Below is a small trained network, with its code and all its weights. Each question gives an input and a class and asks what happens when units are switched off, that is, made to give their printed mean instead of their output.

import numpy as np


def w(rows, s, z=0):
    codes = np.array(rows[::2]) - 128.0
    scale = np.full(codes.shape[1], s)
    scale[-1] = z or s
    return codes * scale


def f(y):
    return y / 2 * (1 + np.tanh(0.7978845608 * (y + 0.044715 * y**3)))


def log_softmax(a):
    a = a - a.max(-1, keepdims=True)
    return a - np.log(np.exp(a).sum(-1, keepdims=True))


def net(x, mask):
    res = np.array(x, float).reshape(1, 5) / 4 @ E
    y = f(res @ A[0][:, :-1].T + A[0][:, -1])
    res = res + np.where(mask, y, B[0][:, -1]) @ B[0][:, :-1]
    return log_softmax(res[-1] @ U[:, :-1].T + U[:, -1])


A, B = {}, {}
E = w([
[178,151,193],'x0',
[147,1,149],'x1',
[128,128,128],'x2',
[203,124,79],'x3',
[129,128,129],'x4',
],0.014)
A[0] = w([
[109,129,88,226],'N1',
[207,39,97,31],'N2',
[211,39,93,42],'N3',
[94,164,137,131],'N4',
[120,5,169,150],'N5',
[111,168,115,255],'N6',
[199,157,231,187],'N7',
[111,69,143,85],'N8',
[192,124,225,91],'N9',
[112,61,144,70],'N10',
[90,122,67,243],'N11',
[79,150,147,124],'N12',
[248,153,26,62],'N13',
],0.022,0.0071)
B[0] = w([
[102,96,90,174],'N1',
[121,22,135,215],'N2',
[113,27,148,218],'N3',
[116,93,149,171],'N4',
[224,144,21,254],'N5',
[82,108,190,199],'N6',
[155,168,243,226],'N7',
[150,177,119,178],'N8',
[205,69,182,197],'N9',
[140,190,119,184],'N10',
[87,73,76,196],'N11',
[116,117,183,166],'N12',
[121,253,78,237],'N13',
],0.045,0.021)
U = w([
[144,16,200,254],'0',
[53,198,110,228],'1',
[117,134,234,97],'2',
[154,254,211,64],'3',
[185,165,58,110],'4',
[156,71,121,65],'5',
[251,169,149,36],'6',
],0.0071,0.0033)

Each question gives the input, the list of numbers given to net, and the class t.
The units are the neurons (one row each of A and B). Each row of codes is followed by its name. A weight is (code - 128) times the scale printed after its matrix; where a second scale follows, it is the last column's (A, B and U).
mask holds one flag per neuron, in row order. A switched-off neuron (its flag False) gives its mean, the last column of its row in B, instead of its output. The means were averaged over made-up inputs and are rounded, as every weight is.
A unit's drop is (log p(t) with every unit on - log p(t) with that unit switched off) / (log p(t) with every unit on - log p(t) with every unit switched off).
The circuit of an input: a set's keep is (log p(t) with only the set's units on - log p(t) with every unit switched off) / (log p(t) with every unit on - log p(t) with every unit switched off). Starting from the 12 units with the biggest drops (on a tie, the unit counted first), units are removed one at a time, each time the one whose removal leaves the highest keep (on an exact tie, the one counted first), for as long as the keep stays at least 0.8.
circuit, biggest first: the units of the circuit, biggest drop first
unit that matters most: the unit with the biggest drop
k most important neurons: the k neurons with the biggest drops, biggest first
drop when u is switched off: that unit's drop, to one decimal
input [4,-1,-3,-2,2], class 2: 4 most important neurons : (N5, N13, N2, N3)
input [-5,4,0,8,-6], class 5: unit that matters most : N3
input [2,-2,2,-2,1], class 2: circuit, biggest first : (N13, N5, N2, N3)
input [-3,6,5,3,0], class 5: 4 most important neurons : (N3, N2, N5, N13)
input [3,-2,7,-3,8], class 2: circuit, biggest first : (N13, N5, N2, N3)
input [6,-1,-7,-1,-4], class 2: 2 most important neurons : (N5, N13)
input [-1,3,6,3,-7], class 5: 3 most important neurons : (N3, N2, N7)
input [1,6,-7,-3,-6], class 6: 2 most important neurons : (N11, N13)
input [-6,4,7,2,-4], class 5: 4 most important neurons : (N3, N2, N13, N5)
input [3,-2,-7,-5,-4], class 2: circuit, biggest first : (N13, N2, N3, N5)
input [-3,1,3,3,-1], class 5: 2 most important neurons : (N5, N7)
input [-1,-8,-1,-7,7], class 0: 2 most important neurons : (N13, N7)
input [3,-2,-4,0,-6], class 2: circuit, biggest first : (N13, N5, N2, N3)
input [-5,5,7,-2,-3], class 4: circuit, biggest first : (N5)
input [-4,8,2,0,-2], class 4: 3 most important neurons : (N5, N10, N8)
input [0,5,-7,7,-1], class 5: 2 most important neurons : (N3, N2)
input [-1,-4,-8,-4,3], class 0: 2 most important neurons : (N13, N7)
input [3,1,3,8,-3], class 0: 4 most important neurons : (N3, N2, N5, N10)
input [1,-8,-2,3,-4], class 3: 2 most important neurons : (N2, N3)
input [1,6,-6,8,5], class 0: unit that matters most : N3
input [4,-6,4,-7,1], class 2: drop when N13 is switched off : 0.1
input [4,4,-3,6,4], class 0: drop when N3 is switched off : 7.3
input [2,8,-3,-2,-1], class 6: drop when N4 is switched off : 0.0
